Below are the code and all the weights of a small trained network. Each question names an input and a target symbol and asks about switching units off, where a switched-off unit gives its printed mean instead of its output.

import numpy as np


def w(rows, s, z=0):
    codes = np.array(rows[::2]) - 128.0
    scale = np.full(codes.shape[1], s)
    scale[-1] = z or s
    return codes * scale


def norm(h):
    return h / np.sqrt((h * h).mean(-1, keepdims=True) + 1e-5)


def f(y):
    return np.maximum(y, 0)


def softmax(a):
    e = np.exp(a - a.max(-1, keepdims=True))
    return e / e.sum(-1, keepdims=True)


def log_softmax(a):
    a = a - a.max(-1, keepdims=True)
    return a - np.log(np.exp(a).sum(-1, keepdims=True))


def net(x, mask):
    ids = ['ΠΦγδθτω'.index(c) for c in x.split()]
    T = len(ids)
    res = E[ids] + P[:T]
    r = norm(res)
    for j in range(3):
        rows = slice(3 * j, 3 * j + 3)
        q, k, v = (r @ M[0][rows].T for M in (Q, K, V))
        z = softmax(np.where(np.tri(T) > 0, q @ k.T / 3**0.5, -1e9)) @ v
        o = O[0][rows]
        res = res + np.where(mask[j], z, o[:, -1]) @ o[:, :-1]
    y = f(norm(res) @ A[0][:, :-1].T + A[0][:, -1])
    res = res + np.where(mask[3:11], y, B[0][:, -1]) @ B[0][:, :-1]
    return log_softmax(norm(res)[-1] @ U[:, :-1].T + U[:, -1])


Q, K, V, O, A, B = {}, {}, {}, {}, {}, {}
E = w([
[91,246,230,231],'Π',
[171,140,105,208],'Φ',
[151,134,94,177],'γ',
[159,127,71,180],'δ',
[170,95,115,169],'θ',
[162,81,59,133],'τ',
[164,141,40,161],'ω',
],0.013)
P = w([
[93,127,157,79],'0',
[88,138,2,76],'1',
[189,30,124,235],'2',
[113,159,172,111],'3',
[110,141,8,91],'4',
[127,93,136,234],'5',
[127,157,172,105],'6',
[111,138,7,95],'7',
[121,83,158,229],'8',
[150,148,176,88],'9',
[119,134,1,91],'10',
[143,61,176,220],'11',
[152,158,179,116],'12',
[86,150,23,140],'13',
],0.017)
Q[0] = w([
[10,79,104,166],'h1',
[255,182,139,149],'h1',
[162,92,56,236],'h1',
[26,162,85,63],'h2',
[176,179,102,101],'h2',
[13,8,83,234],'h2',
[15,99,137,44],'h3',
[40,190,84,113],'h3',
[106,173,49,117],'h3',
],0.016)
K[0] = w([
[229,125,124,201],'h1',
[66,101,103,38],'h1',
[159,149,42,112],'h1',
[119,133,80,196],'h2',
[69,102,93,111],'h2',
[250,183,106,125],'h2',
[36,47,125,175],'h3',
[112,103,57,220],'h3',
[115,122,31,151],'h3',
],0.018)
V[0] = w([
[113,7,136,137],'h1',
[238,132,113,110],'h1',
[111,122,181,164],'h1',
[118,163,78,83],'h2',
[68,45,156,101],'h2',
[69,146,181,57],'h2',
[166,101,117,180],'h3',
[141,124,70,164],'h3',
[127,179,152,90],'h3',
],0.016)
O[0] = w([
[165,71,119,211,96],'h1',
[140,128,18,82,132],'h1',
[79,98,180,112,2],'h1',
[196,90,254,90,200],'h2',
[8,145,145,143,62],'h2',
[24,43,118,57,71],'h2',
[84,16,66,169,148],'h3',
[138,46,154,182,199],'h3',
[102,200,156,49,133],'h3',
],0.0089,0.011)
A[0] = w([
[154,194,196,194,202],'n1',
[142,53,211,154,134],'n2',
[155,158,210,152,22],'n3',
[14,87,126,165,3],'n4',
[154,135,113,185,193],'n5',
[76,102,9,143,117],'n6',
[219,202,98,77,165],'n7',
[161,132,97,188,199],'n8',
],0.014,0.0046)
B[0] = w([
[93,104,110,99,207],'n1',
[201,181,120,142,185],'n2',
[184,133,71,133,160],'n3',
[142,126,75,198,142],'n4',
[81,113,155,116,219],'n5',
[182,74,128,5,163],'n6',
[80,183,99,138,251],'n7',
[88,101,190,109,240],'n8',
],0.015,0.012)
U = w([
[134,71,168,17,159],'Π',
[91,160,85,112,145],'Φ',
[99,73,211,104,254],'γ',
[249,100,225,102,127],'δ',
[94,67,49,132,113],'θ',
[161,114,94,240,79],'τ',
[153,204,65,76,65],'ω',
],0.013,0.0048)

Each question gives the input, a string of symbols that net reads in full, and the target symbol t.
The units are the heads (3 rows each of Q, K, V and O) and the neurons (one row each of A and B). Each row of codes is followed by its name. A weight is (code - 128) times the scale printed after its matrix; where a second scale follows, it is the last column's (O, A, B and U).
mask holds one flag per unit, heads first, then neurons. A switched-off unit (its flag False) gives its mean, the last column of its rows in O or B, instead of its output. The means were averaged over made-up inputs and are rounded, as every weight is.
A unit's drop is (log p(t) with every unit on - log p(t) with that unit switched off) / (log p(t) with every unit on - log p(t) with every unit switched off).
The circuit of an input: a set's keep is (log p(t) with only the set's units on - log p(t) with every unit switched off) / (log p(t) with every unit on - log p(t) with every unit switched off). Starting from all 11 units, units are removed one at a time, each time the one whose removal leaves the highest keep (on an exact tie, the one counted first), for as long as the keep stays at least 0.8.
circuit, biggest first: the units of the circuit, biggest drop first
most important unit: the unit with the biggest drop
top k neurons: the k neurons with the biggest drops, biggest first
which heads matter: for each layer, one digit per head in row order, 1 if its drop is at least 0.15 and else 0, layers parted by /
input τ δ δ Φ ω Π τ, target τ: most important unit -> n4
input τ τ ω τ ω θ Φ Φ δ θ δ ω, target Π: which heads matter -> 010
input τ Φ τ Φ δ γ, target θ: which heads matter -> 010
input θ δ θ δ Φ θ τ γ ω θ, target θ: which heads matter -> 010
input τ τ δ, target γ: circuit, biggest first -> (h2 n8 n5)
input Φ ω ω Φ γ δ γ δ θ, target Φ: which heads matter -> 001
input γ Φ τ τ δ δ ω, target γ: which heads matter -> 110
input ω ω δ τ δ δ Π ω Π, target Φ: top 2 neurons -> (n1 n3)
input ω γ θ γ Φ γ, target Φ: which heads matter -> 001
input δ δ τ δ δ Φ γ δ Φ τ ω γ, target γ: which heads matter -> 000
input Φ ω δ δ τ δ τ δ Φ Π, target Φ: which heads matter -> 010
input Φ δ ω δ θ δ δ γ θ τ τ ω δ, target Φ: which heads matter -> 000
input δ τ δ τ δ θ, target γ: top 3 neurons -> (n8 n5 n1)
input Π Φ ω ω τ δ δ, target Π: most important unit -> h2
input δ τ δ τ δ τ, target γ: which heads matter -> 101
input Φ δ ω, target θ: top 4 neurons -> (n2 n6 n8 n5)
input δ δ δ τ δ Π δ Φ ω γ ω τ, target ω: circuit, biggest first -> (h3 n7)
input δ ω ω δ τ ω δ δ Π Φ ω ω, target θ: circuit, biggest first -> (h2 n2 h3 n5)
input ω τ ω δ ω Π γ Φ, target τ: top 2 neurons -> (n1 n7)
input ω Φ τ δ δ Φ τ, target ω: circuit, biggest first -> (n7)
